Here is a tiny trained network, its code and every weight. The questions are about switching its units off for an input and a target symbol, where a switched-off unit gives its printed mean instead of its output.

import numpy as np


def w(rows, s, z=0):
    codes = np.array(rows[::2]) - 128.0
    scale = np.full(codes.shape[1], s)
    scale[-1] = z or s
    return codes * scale


def norm(h):
    return h / np.sqrt((h * h).mean(-1, keepdims=True) + 1e-5)


def f(y):
    return np.maximum(y, 0)


def softmax(a):
    e = np.exp(a - a.max(-1, keepdims=True))
    return e / e.sum(-1, keepdims=True)


def log_softmax(a):
    a = a - a.max(-1, keepdims=True)
    return a - np.log(np.exp(a).sum(-1, keepdims=True))


def net(x, mask):
    ids = ['ΓΦΨδζηλτ'.index(c) for c in x.split()]
    T = len(ids)
    res = E[ids] + P[:T]
    u = 0
    for l in range(2):
        r = norm(res)
        for j in range(3):
            rows = slice(2 * j, 2 * j + 2)
            q, k, v = (r @ M[l][rows].T for M in (Q, K, V))
            z = softmax(np.where(np.tri(T) > 0, q @ k.T / 2**0.5, -1e9)) @ v
            o = O[l][rows]
            res = res + np.where(mask[u + j], z, o[:, -1]) @ o[:, :-1]
        u += 3
        y = f(norm(res) @ A[l][:, :-1].T + A[l][:, -1])
        res = res + np.where(mask[u : u + 4], y, B[l][:, -1]) @ B[l][:, :-1]
        u += 4
    return log_softmax(norm(res)[-1] @ U[:, :-1].T + U[:, -1])


Q, K, V, O, A, B = {}, {}, {}, {}, {}, {}
E = w([
[114,125,125],'Γ',
[150,108,134],'Φ',
[121,7,40],'Ψ',
[130,128,96],'δ',
[109,129,128],'ζ',
[118,197,127],'η',
[117,129,132],'λ',
[121,124,115],'τ',
],0.018)
P = w([
[173,104,224],'0',
[93,37,3],'1',
[96,55,20],'2',
[91,59,20],'3',
[84,79,21],'4',
[72,86,35],'5',
[71,95,46],'6',
],0.0031)
Q[0] = w([
[165,62,233],'L0H0',
[93,195,115],'L0H0',
[187,92,158],'L0H1',
[204,170,235],'L0H1',
[140,8,163],'L0H2',
[100,67,50],'L0H2',
],0.013)
K[0] = w([
[96,224,99],'L0H0',
[160,104,189],'L0H0',
[102,131,58],'L0H1',
[209,118,5],'L0H1',
[63,60,89],'L0H2',
[79,58,189],'L0H2',
],0.014)
V[0] = w([
[134,194,134],'L0H0',
[188,217,72],'L0H0',
[170,85,150],'L0H1',
[65,119,76],'L0H1',
[116,179,65],'L0H2',
[129,254,192],'L0H2',
],0.008)
O[0] = w([
[149,147,195,39],'L0H0',
[206,186,160,3],'L0H0',
[138,168,113,137],'L0H1',
[179,84,119,116],'L0H1',
[204,119,140,119],'L0H2',
[106,133,255,42],'L0H2',
],0.0078,0.0041)
A[0] = w([
[125,155,92,113],'L0N0',
[169,5,154,2],'L0N1',
[151,19,147,186],'L0N2',
[98,190,161,16],'L0N3',
],0.016,0.0013)
B[0] = w([
[73,102,146,252],'L0N0',
[144,137,1,198],'L0N1',
[54,55,98,235],'L0N2',
[152,201,99,239],'L0N3',
],0.014,0.0033)
Q[1] = w([
[160,51,126],'L1H0',
[253,131,145],'L1H0',
[208,107,127],'L1H1',
[144,208,70],'L1H1',
[229,43,84],'L1H2',
[57,44,163],'L1H2',
],0.027)
K[1] = w([
[171,81,88],'L1H0',
[168,152,44],'L1H0',
[195,147,127],'L1H1',
[115,138,88],'L1H1',
[254,98,63],'L1H2',
[101,72,173],'L1H2',
],0.035)
V[1] = w([
[146,125,181],'L1H0',
[135,92,168],'L1H0',
[130,147,75],'L1H1',
[101,39,142],'L1H1',
[114,255,62],'L1H2',
[79,150,182],'L1H2',
],0.019)
O[1] = w([
[199,124,125,48],'L1H0',
[149,101,99,69],'L1H0',
[156,111,166,212],'L1H1',
[216,195,117,254],'L1H1',
[127,206,253,237],'L1H2',
[199,212,123,114],'L1H2',
],0.013,0.0078)
A[1] = w([
[247,141,102,232],'L1N0',
[98,49,56,112],'L1N1',
[231,33,108,2],'L1N2',
[109,103,204,198],'L1N3',
],0.012,0.00072)
B[1] = w([
[119,23,219,177],'L1N0',
[213,184,194,254],'L1N1',
[63,33,248,169],'L1N2',
[169,188,148,159],'L1N3',
],0.012,0.0076)
U = w([
[8,161,103,94],'Γ',
[156,188,206,220],'Φ',
[76,67,53,145],'Ψ',
[94,173,59,158],'δ',
[164,47,230,3],'ζ',
[32,90,196,28],'η',
[193,158,50,105],'λ',
[222,78,124,91],'τ',
],0.016,0.0041)

Each question gives the input, a string of symbols that net reads in full, and the target symbol t.
The units are the heads (2 rows each of Q, K, V and O) and the neurons (one row each of A and B). Each row of codes is followed by its name. A weight is (code - 128) times the scale printed after its matrix; where a second scale follows, it is the last column's (O, A, B and U).
mask holds one flag per unit, layer by layer, with each layer's heads first. A switched-off unit (its flag False) gives its mean, the last column of its rows in O or B, instead of its output. The means were averaged over made-up inputs and are rounded, as every weight is.
A unit's drop is (log p(t) with every unit on - log p(t) with that unit switched off) / (log p(t) with every unit on - log p(t) with every unit switched off).
The circuit of an input: a set's keep is (log p(t) with only the set's units on - log p(t) with every unit switched off) / (log p(t) with every unit on - log p(t) with every unit switched off). Starting from the 12 units with the biggest drops (on a tie, the unit counted first), units are removed one at a time, each time the one whose removal leaves the highest keep (on an exact tie, the one counted first), for as long as the keep stays at least 0.8.
units of the circuit, in order: the units of the circuit, biggest drop first
most important unit: the unit with the biggest drop
top k neurons: the k neurons with the biggest drops, biggest first
k most important neurons of layer l: the k neurons of layer l with the biggest drops, biggest first
which heads matter: for each layer, one digit per head in row order, 1 if its drop is at least 0.15 and else 0, layers parted by /
drop when u is switched off: that unit's drop, to one decimal
input Ψ δ Φ λ, target Ψ: which heads matter -> 010 / 101
input δ τ τ Φ Ψ η λ, target η: units of the circuit, in order -> L1H2
input τ η λ, target Γ: which heads matter -> 011 / 000
input η Φ δ, target ζ: which heads matter -> 001 / 000
input η τ η τ λ, target ζ: which heads matter -> 001 / 100
input τ λ η τ ζ, target Γ: which heads matter -> 001 / 000
input Ψ η Φ η η ζ, target Ψ: 3 most important neurons of layer 0 -> L0N3, L0N2, L0N0
input Ψ Φ η η Γ, target Ψ: which heads matter -> 000 / 001
input τ Ψ η δ λ, target Γ: which heads matter -> 001 / 000
input Φ τ Φ η Γ λ, target δ: 3 most important neurons of layer 0 -> L0N3, L0N1, L0N2
input Ψ λ Φ η ζ Φ δ, target Ψ: which heads matter -> 010 / 101
input ζ λ Γ, target τ: top 3 neurons -> L1N0, L0N1, L0N3
input Γ Φ λ ζ ζ Γ, target λ: which heads matter -> 100 / 001
input Φ Γ Γ, target δ: most important unit -> L0H1
input Φ η δ Φ τ Ψ Γ, target δ: which heads matter -> 011 / 001
input ζ Γ λ η τ η τ, target τ: which heads matter -> 101 / 001
input Ψ Ψ Γ Ψ Φ Φ δ, target Ψ: which heads matter -> 000 / 101
input Γ λ η λ, target λ: top 2 neurons -> L0N3, L0N1
input τ η Φ τ, target Γ: which heads matter -> 011 / 000
input Ψ τ ζ, target Ψ: most important unit -> L1H2
input η λ Γ Ψ τ δ, target ζ: 2 most important neurons of layer 1 -> L1N2, L1N1
input ζ ζ Ψ η λ Φ, target Ψ: top 3 neurons -> L0N3, L0N2, L1N0
input λ λ Γ η τ η Φ, target η: top 2 neurons -> L1N1, L0N1
input Γ η Ψ, target Ψ: which heads matter -> 000 / 001
input ζ η δ δ Ψ Γ, target τ: top 2 neurons -> L1N0, L0N1
input Φ η Ψ Φ Ψ Ψ ζ, target δ: 3 most important neurons of layer 0 -> L0N3, L0N1, L0N2
input τ ζ ζ, target Γ: most important unit -> L0H2
input Γ δ δ, target λ: drop when L0H0 is switched off -> 0.6
